Below is a small trained network, with its code and all its weights. Each question gives an input and a target symbol and asks what happens when units are switched off, that is, made to give their printed mean instead of their output.

import numpy as np


def w(rows, s, z=0):
    codes = np.array(rows[::2]) - 128.0
    scale = np.full(codes.shape[1], s)
    scale[-1] = z or s
    return codes * scale


def f(y):
    return np.maximum(y, 0)


def softmax(a):
    e = np.exp(a - a.max(-1, keepdims=True))
    return e / e.sum(-1, keepdims=True)


def log_softmax(a):
    a = a - a.max(-1, keepdims=True)
    return a - np.log(np.exp(a).sum(-1, keepdims=True))


def net(x, mask):
    ids = ['Φαβγζηθλμπτω'.index(c) for c in x.split()]
    T = len(ids)
    res = E[ids] + P[:T]
    u = 0
    for l in range(2):
        r = res
        for j in range(3):
            rows = slice(4 * j, 4 * j + 4)
            q, k, v = (r @ M[l][rows].T for M in (Q, K, V))
            z = softmax(np.where(np.tri(T) > 0, q @ k.T / 4**0.5, -1e9)) @ v
            o = O[l][rows]
            res = res + np.where(mask[u + j], z, o[:, -1]) @ o[:, :-1]
        u += 3
        y = f(res @ A[l][:, :-1].T + A[l][:, -1])
        res = res + np.where(mask[u : u + 8], y, B[l][:, -1]) @ B[l][:, :-1]
        u += 8
    return log_softmax(res[-1] @ U[:, :-1].T + U[:, -1])


Q, K, V, O, A, B = {}, {}, {}, {}, {}, {}
E = w([
[199,125,127,205,2],'Φ',
[157,186,187,183,52],'α',
[79,96,107,116,62],'β',
[89,57,91,120,73],'γ',
[135,175,151,80,135],'ζ',
[92,151,128,126,43],'η',
[47,140,87,94,81],'θ',
[177,113,217,86,92],'λ',
[95,23,124,107,133],'μ',
[190,69,180,74,202],'π',
[167,18,220,131,124],'τ',
[119,118,120,25,212],'ω',
],0.0094)
P = w([
[56,124,229,134,160],'0',
[148,110,132,104,134],'1',
[190,92,66,100,128],'2',
[200,82,59,96,122],'3',
[202,82,66,84,111],'4',
[188,79,78,85,107],'5',
[174,76,103,81,103],'6',
[140,79,129,75,106],'7',
[113,84,157,76,109],'8',
[75,84,186,76,113],'9',
[51,86,222,84,117],'10',
[25,91,254,83,114],'11',
],0.0079)
Q[0] = w([
[148,65,153,113,101],'0.h1',
[197,106,133,120,103],'0.h1',
[144,113,161,115,135],'0.h1',
[105,95,118,49,118],'0.h1',
[131,94,144,172,129],'0.h2',
[177,134,89,118,120],'0.h2',
[110,122,132,159,163],'0.h2',
[143,121,162,69,118],'0.h2',
[73,225,121,184,90],'0.h3',
[168,6,208,70,25],'0.h3',
[129,94,144,178,137],'0.h3',
[176,211,59,124,176],'0.h3',
],0.011)
K[0] = w([
[197,55,145,136,93],'0.h1',
[176,110,143,194,71],'0.h1',
[151,49,106,156,120],'0.h1',
[102,41,124,87,86],'0.h1',
[92,125,159,137,116],'0.h2',
[132,161,137,78,156],'0.h2',
[99,99,126,187,150],'0.h2',
[171,133,140,85,104],'0.h2',
[78,231,177,205,115],'0.h3',
[143,1,177,5,22],'0.h3',
[72,127,125,77,190],'0.h3',
[188,215,44,193,165],'0.h3',
],0.0086)
V[0] = w([
[137,88,171,154,101],'0.h1',
[160,104,40,86,90],'0.h1',
[169,56,193,60,26],'0.h1',
[83,191,98,149,191],'0.h1',
[255,132,91,99,56],'0.h2',
[146,154,164,116,116],'0.h2',
[134,100,145,61,204],'0.h2',
[192,161,25,113,71],'0.h2',
[186,63,158,92,77],'0.h3',
[113,51,199,89,90],'0.h3',
[156,162,86,166,125],'0.h3',
[99,167,87,171,97],'0.h3',
],0.0071)
O[0] = w([
[146,104,95,157,154,169],'0.h1',
[3,131,178,190,147,166],'0.h1',
[56,130,54,199,189,254],'0.h1',
[221,126,151,87,63,36],'0.h1',
[16,167,167,185,211,207],'0.h2',
[152,76,132,155,148,143],'0.h2',
[122,180,72,162,172,120],'0.h2',
[48,123,233,117,147,149],'0.h2',
[138,114,157,211,181,223],'0.h3',
[115,121,49,180,206,211],'0.h3',
[137,167,217,49,109,96],'0.h3',
[95,123,162,26,97,82],'0.h3',
],0.0051,0.0068)
A[0] = w([
[104,138,137,179,107,76],'0.n1',
[178,147,130,39,132,120],'0.n2',
[139,157,185,101,68,131],'0.n3',
[50,105,170,136,153,116],'0.n4',
[158,108,220,102,169,140],'0.n5',
[172,190,47,162,89,80],'0.n6',
[126,254,122,35,72,2],'0.n7',
[166,154,192,229,56,211],'0.n8',
],0.007,0.0095)
B[0] = w([
[107,120,220,187,141,140],'0.n1',
[90,152,117,176,146,130],'0.n2',
[43,165,141,198,126,129],'0.n3',
[93,105,170,105,134,211],'0.n4',
[112,148,107,124,177,146],'0.n5',
[21,80,102,157,69,133],'0.n6',
[173,153,2,231,71,128],'0.n7',
[62,179,83,189,141,255],'0.n8',
],0.0089,0.0071)
Q[1] = w([
[87,141,106,127,202],'1.h1',
[126,128,37,100,125],'1.h1',
[101,169,58,121,126],'1.h1',
[92,178,64,170,140],'1.h1',
[174,169,182,100,115],'1.h2',
[202,138,199,100,7],'1.h2',
[71,180,65,220,122],'1.h2',
[98,166,181,119,69],'1.h2',
[98,180,49,150,200],'1.h3',
[60,94,152,197,98],'1.h3',
[161,143,90,94,145],'1.h3',
[92,48,74,149,174],'1.h3',
],0.011)
K[1] = w([
[36,98,72,149,186],'1.h1',
[166,77,67,51,201],'1.h1',
[121,80,161,87,226],'1.h1',
[55,59,212,111,120],'1.h1',
[139,151,38,120,60],'1.h2',
[211,170,129,149,11],'1.h2',
[38,137,226,91,154],'1.h2',
[120,149,131,210,25],'1.h2',
[169,181,169,76,254],'1.h3',
[55,119,184,175,184],'1.h3',
[179,141,99,90,96],'1.h3',
[86,79,144,98,228],'1.h3',
],0.0086)
V[1] = w([
[114,39,145,106,154],'1.h1',
[94,119,91,130,112],'1.h1',
[211,200,107,109,105],'1.h1',
[111,130,133,87,191],'1.h1',
[212,60,164,186,144],'1.h2',
[61,178,122,138,162],'1.h2',
[136,56,161,65,157],'1.h2',
[133,254,153,122,195],'1.h2',
[157,60,224,60,160],'1.h3',
[94,130,141,120,164],'1.h3',
[105,165,147,148,64],'1.h3',
[97,181,168,106,100],'1.h3',
],0.0091)
O[1] = w([
[140,57,111,46,167,143],'1.h1',
[111,90,136,121,68,169],'1.h1',
[127,191,128,164,132,5],'1.h1',
[191,154,107,53,152,138],'1.h1',
[62,117,134,134,254,124],'1.h2',
[219,113,147,91,100,222],'1.h2',
[88,236,51,63,138,122],'1.h2',
[229,219,181,235,174,143],'1.h2',
[103,208,59,137,202,83],'1.h3',
[194,142,108,127,116,187],'1.h3',
[98,33,133,171,134,82],'1.h3',
[159,105,95,216,114,83],'1.h3',
],0.0084,0.011)
A[1] = w([
[57,102,214,143,56,129],'1.n1',
[192,153,186,53,94,170],'1.n2',
[224,119,113,134,34,75],'1.n3',
[95,110,254,142,97,32],'1.n4',
[146,124,211,50,158,211],'1.n5',
[154,177,213,197,112,1],'1.n6',
[84,110,167,50,84,80],'1.n7',
[154,90,128,94,35,159],'1.n8',
],0.0081,0.0068)
B[1] = w([
[76,203,164,107,147,254],'1.n1',
[91,112,63,241,108,176],'1.n2',
[137,220,55,121,115,182],'1.n3',
[35,169,57,140,198,193],'1.n4',
[117,157,56,203,52,251],'1.n5',
[189,69,125,53,254,164],'1.n6',
[168,155,152,159,160,174],'1.n7',
[163,161,184,55,106,228],'1.n8',
],0.0076,0.0069)
U = w([
[171,2,195,218,108,197],'Φ',
[172,187,161,70,236,104],'α',
[146,164,144,75,56,121],'β',
[223,165,44,168,81,168],'γ',
[120,74,130,40,121,120],'ζ',
[140,122,199,67,110,85],'η',
[116,212,48,115,190,70],'θ',
[97,31,91,113,159,49],'λ',
[102,188,244,113,186,63],'μ',
[237,96,181,188,137,253],'π',
[26,175,149,200,100,102],'τ',
[133,191,169,105,32,84],'ω',
],0.0076,0.0058)

Each question gives the input, a string of symbols that net reads in full, and the target symbol t.
The units are the heads (4 rows each of Q, K, V and O) and the neurons (one row each of A and B). Each row of codes is followed by its name. A weight is (code - 128) times the scale printed after its matrix; where a second scale follows, it is the last column's (O, A, B and U).
mask holds one flag per unit, layer by layer, with each layer's heads first. A switched-off unit (its flag False) gives its mean, the last column of its rows in O or B, instead of its output. The means were averaged over made-up inputs and are rounded, as every weight is.
A unit's drop is (log p(t) with every unit on - log p(t) with that unit switched off) / (log p(t) with every unit on - log p(t) with every unit switched off).
top k neurons: the k neurons with the biggest drops, biggest first
top k neurons in layer l: the k neurons of layer l with the biggest drops, biggest first
which heads matter: for each layer, one digit per head in row order, 1 if its drop is at least 0.15 and else 0, layers parted by /
input Φ λ Φ Φ ζ Φ Φ Φ, target μ: which heads matter => 010 / 010
input Φ λ γ Φ, target Φ: which heads matter => 110 / 010
input λ λ Φ λ π Φ γ Φ Φ θ α Φ, target ω: top 3 neurons => 1.n8, 1.n3, 0.n4
input ω η Φ, target τ: top 2 neurons => 0.n8, 0.n6
input Φ λ Φ μ ζ η μ Φ, target ζ: which heads matter => 000 / 110
input ω Φ λ τ, target λ: top 2 neurons => 0.n8, 1.n8
input Φ γ λ λ ω ζ Φ β Φ η, target ω: which heads matter => 000 / 010
input θ π Φ, target θ: which heads matter => 110 / 111
input Φ λ ζ Φ λ η λ τ γ, target λ: which heads matter => 001 / 110
input Φ ζ λ λ λ λ α ω θ Φ, target γ: which heads matter => 010 / 011
input Φ Φ ω ζ, target γ: which heads matter => 000 / 000
input γ ζ Φ τ Φ, target λ: which heads matter => 010 / 110
input Φ α Φ Φ ζ ζ ω θ, target γ: top 2 neurons => 1.n2, 1.n1
input Φ Φ λ Φ Φ Φ λ ζ Φ η λ ω, target γ: which heads matter => 000 / 010
input Φ Φ Φ μ γ, target ζ: which heads matter => 000 / 110
input λ Φ γ μ Φ, target ζ: which heads matter => 010 / 110
input Φ ζ θ μ Φ Φ α, target μ: top 3 neurons => 1.n1, 1.n6, 1.n4
input ω Φ Φ μ θ Φ Φ Φ Φ θ ω, target θ: which heads matter => 000 / 011
input ω γ α ζ ω, target γ: which heads matter => 000 / 000
input π λ γ π Φ λ τ Φ Φ θ Φ, target ω: top neuron in layer 0 => 0.n1
input λ Φ Φ ω Φ Φ ζ γ λ, target Φ: top 2 neurons in layer 1 => 1.n3, 1.n1
input α Φ ζ π, target θ: top neuron => 0.n8
input θ ζ θ ω γ λ λ ζ Φ π Φ Φ, target θ: top 2 neurons => 0.n8, 0.n4
input ζ τ Φ θ ζ Φ ζ θ ζ λ λ β, target Φ: top neuron => 1.n3
input β Φ ω μ λ Φ η γ, target ζ: top 3 neurons => 0.n8, 1.n8, 0.n4
input β ζ Φ Φ Φ λ β π λ, target θ: top 3 neurons in layer 0 => 0.n8, 0.n5, 0.n4
input Φ Φ Φ Φ, target τ: top neuron in layer 0 => 0.n5
input λ ζ ζ Φ α ζ β μ η β, target ζ: top 2 neurons in layer 0 => 0.n8, 0.n4
